Below is a small trained network, with its code and all its weights. Each question gives an input and a class and asks what happens when units are switched off, that is, made to give their printed mean instead of their output.

import numpy as np


def w(rows, s, z=0):
    codes = np.array(rows[::2]) - 128.0
    scale = np.full(codes.shape[1], s)
    scale[-1] = z or s
    return codes * scale


def norm(h):
    return h / np.sqrt((h * h).mean(-1, keepdims=True) + 1e-5)


def f(y):
    return y / 2 * (1 + np.tanh(0.7978845608 * (y + 0.044715 * y**3)))


def log_softmax(a):
    a = a - a.max(-1, keepdims=True)
    return a - np.log(np.exp(a).sum(-1, keepdims=True))


def net(x, mask):
    res = np.array(x, float).reshape(1, 7) / 4 @ E
    u = 0
    for l in range(2):
        y = f(norm(res) @ A[l][:, :-1].T + A[l][:, -1])
        res = res + np.where(mask[u : u + 13], y, B[l][:, -1]) @ B[l][:, :-1]
        u += 13
    return log_softmax(norm(res)[-1] @ U[:, :-1].T + U[:, -1])


A, B = {}, {}
E = w([
[129,131,135,126,134,126],'x0',
[132,135,143,123,138,124],'x1',
[149,237,66,52,104,144],'x2',
[25,72,108,34,219,232],'x3',
[129,130,135,125,130,127],'x4',
[136,182,137,202,192,254],'x5',
[125,129,131,128,128,127],'x6',
],0.0078)
A[0] = w([
[123,164,121,150,85,162,113],'0.n1',
[112,120,121,148,138,192,71],'0.n2',
[146,94,123,115,141,75,68],'0.n3',
[133,143,124,77,128,128,25],'0.n4',
[116,35,165,114,150,127,3],'0.n5',
[105,43,112,5,157,127,42],'0.n6',
[150,161,87,80,144,120,170],'0.n7',
[158,77,173,188,80,142,122],'0.n8',
[129,230,51,72,148,110,236],'0.n9',
[30,129,124,88,192,182,16],'0.n10',
[121,182,150,195,105,152,102],'0.n11',
[112,126,130,102,84,31,183],'0.n12',
[135,96,90,63,147,109,38],'0.n13',
],0.014,0.0043)
B[0] = w([
[135,163,111,119,162,68,151],'0.n1',
[207,114,164,140,162,104,160],'0.n2',
[166,118,80,131,148,71,158],'0.n3',
[47,97,170,166,112,207,133],'0.n4',
[112,209,2,110,144,19,174],'0.n5',
[10,203,169,211,70,86,221],'0.n6',
[147,126,144,116,50,177,180],'0.n7',
[102,98,185,137,202,196,204],'0.n8',
[123,169,131,118,10,158,254],'0.n9',
[226,32,81,42,122,87,222],'0.n10',
[72,203,167,133,153,99,180],'0.n11',
[196,48,87,33,197,190,255],'0.n12',
[53,58,189,207,45,125,155],'0.n13',
],0.0073,0.0092)
A[1] = w([
[61,105,171,236,171,82,74],'1.n1',
[163,89,101,15,97,59,193],'1.n2',
[54,95,159,206,96,20,28],'1.n3',
[186,181,154,175,167,50,156],'1.n4',
[143,177,74,203,85,233,106],'1.n5',
[126,2,105,139,188,52,145],'1.n6',
[108,207,96,157,108,158,4],'1.n7',
[142,1,94,108,216,170,15],'1.n8',
[154,124,134,139,107,125,110],'1.n9',
[65,122,203,163,185,146,78],'1.n10',
[89,119,180,143,30,161,29],'1.n11',
[76,173,126,180,5,160,172],'1.n12',
[165,108,115,42,93,229,56],'1.n13',
],0.0091,0.0033)
B[1] = w([
[119,117,26,146,88,224,169],'1.n1',
[161,127,104,170,131,193,254],'1.n2',
[108,182,18,112,82,114,157],'1.n3',
[87,102,138,115,109,167,165],'1.n4',
[129,142,111,118,159,80,159],'1.n5',
[148,179,187,128,210,64,236],'1.n6',
[105,145,183,102,83,51,138],'1.n7',
[168,92,220,112,148,37,211],'1.n8',
[118,146,81,156,133,102,130],'1.n9',
[122,112,88,163,134,163,150],'1.n10',
[160,87,193,174,143,156,157],'1.n11',
[99,97,190,116,251,85,210],'1.n12',
[196,117,1,163,79,180,197],'1.n13',
],0.0098,0.0086)
U = w([
[193,68,154,130,230,77,190],'0',
[214,110,66,102,59,209,254],'1',
[49,130,44,122,133,28,75],'2',
[26,63,167,113,25,158,68],'3',
[90,131,133,221,171,240,52],'4',
[113,253,191,131,113,100,70],'5',
],0.019,0.0029)

Each question gives the input, the list of numbers given to net, and the class t.
The units are the neurons (one row each of A and B). Each row of codes is followed by its name. A weight is (code - 128) times the scale printed after its matrix; where a second scale follows, it is the last column's (A, B and U).
mask holds one flag per neuron, layer by layer. A switched-off neuron (its flag False) gives its mean, the last column of its row in B, instead of its output. The means were averaged over made-up inputs and are rounded, as every weight is.
A unit's drop is (log p(t) with every unit on - log p(t) with that unit switched off) / (log p(t) with every unit on - log p(t) with every unit switched off).
unit that matters most: the unit with the biggest drop
k most important neurons: the k neurons with the biggest drops, biggest first
top k neurons in layer l: the k neurons of layer l with the biggest drops, biggest first
drop when u is switched off: that unit's drop, to one decimal
input [4,8,-5,-4,8,1,8], class 4: unit that matters most	0.n10
input [0,8,8,1,4,0,0], class 3: top 4 neurons in layer 0	[0.n9, 0.n12, 0.n10, 0.n4]
input [4,8,8,2,-3,0,-5], class 3: top 3 neurons in layer 0	[0.n9, 0.n12, 0.n4]
input [-3,4,4,6,-6,0,0], class 3: 3 most important neurons	[0.n6, 0.n12, 0.n13]
input [3,-2,1,4,0,5,2], class 1: 3 most important neurons	[1.n13, 1.n12, 0.n8]
input [-5,-8,8,4,-6,-1,-3], class 3: 2 most important neurons	[0.n12, 0.n6]
input [-5,7,-8,-3,5,2,-4], class 4: 2 most important neurons	[0.n12, 0.n10]
input [5,5,8,0,4,-8,-4], class 1: 2 most important neurons	[0.n12, 1.n13]
input [2,-6,-1,8,3,2,-6], class 0: 2 most important neurons	[0.n10, 0.n9]
input [1,-5,-2,2,4,0,3], class 2: 2 most important neurons	[0.n6, 0.n12]
input [-3,2,-1,5,-2,-8,3], class 2: 2 most important neurons	[0.n6, 0.n5]
input [-6,-5,4,-1,0,1,-1], class 5: 3 most important neurons	[0.n12, 0.n10, 1.n12]
input [-1,-8,-5,1,4,-4,5], class 2: 3 most important neurons	[0.n6, 0.n10, 0.n5]
input [1,-7,0,3,6,8,5], class 0: unit that matters most	0.n9
input [-7,-6,1,5,-8,-3,-2], class 3: 2 most important neurons	[0.n6, 0.n13]
input [3,3,-6,0,2,4,-7], class 4: 3 most important neurons	[0.n12, 0.n10, 1.n1]
input [-8,5,6,-6,-6,1,-2], class 5: top 2 neurons in layer 0	[0.n10, 0.n11]
input [-8,1,2,0,6,7,2], class 5: top 2 neurons in layer 0	[0.n12, 0.n11]
input [4,7,5,1,2,0,0], class 3: top 3 neurons in layer 0	[0.n12, 0.n9, 0.n4]
input [-3,8,-6,8,-5,-6,2], class 2: most important neuron	[0.n6]
input [4,-8,-6,4,6,-1,-8], class 2: 2 most important neurons	[0.n6, 0.n12]
input [6,-4,-5,-2,5,2,1], class 4: 2 most important neurons	[0.n12, 0.n8]
input [-4,3,-2,-8,-4,8,4], class 4: top 2 neurons in layer 0	[0.n9, 0.n8]
input [8,8,4,-4,-4,7,3], class 5: drop when 1.n3 is switched off	0.0
input [-1,6,-6,0,0,1,5], class 4: drop when 1.n10 is switched off	0.1
input [6,4,5,5,1,-3,-8], class 3: drop when 0.n6 is switched off	0.2
input [-5,-4,-5,2,-1,-7,-6], class 2: drop when 0.n6 is switched off	1.0
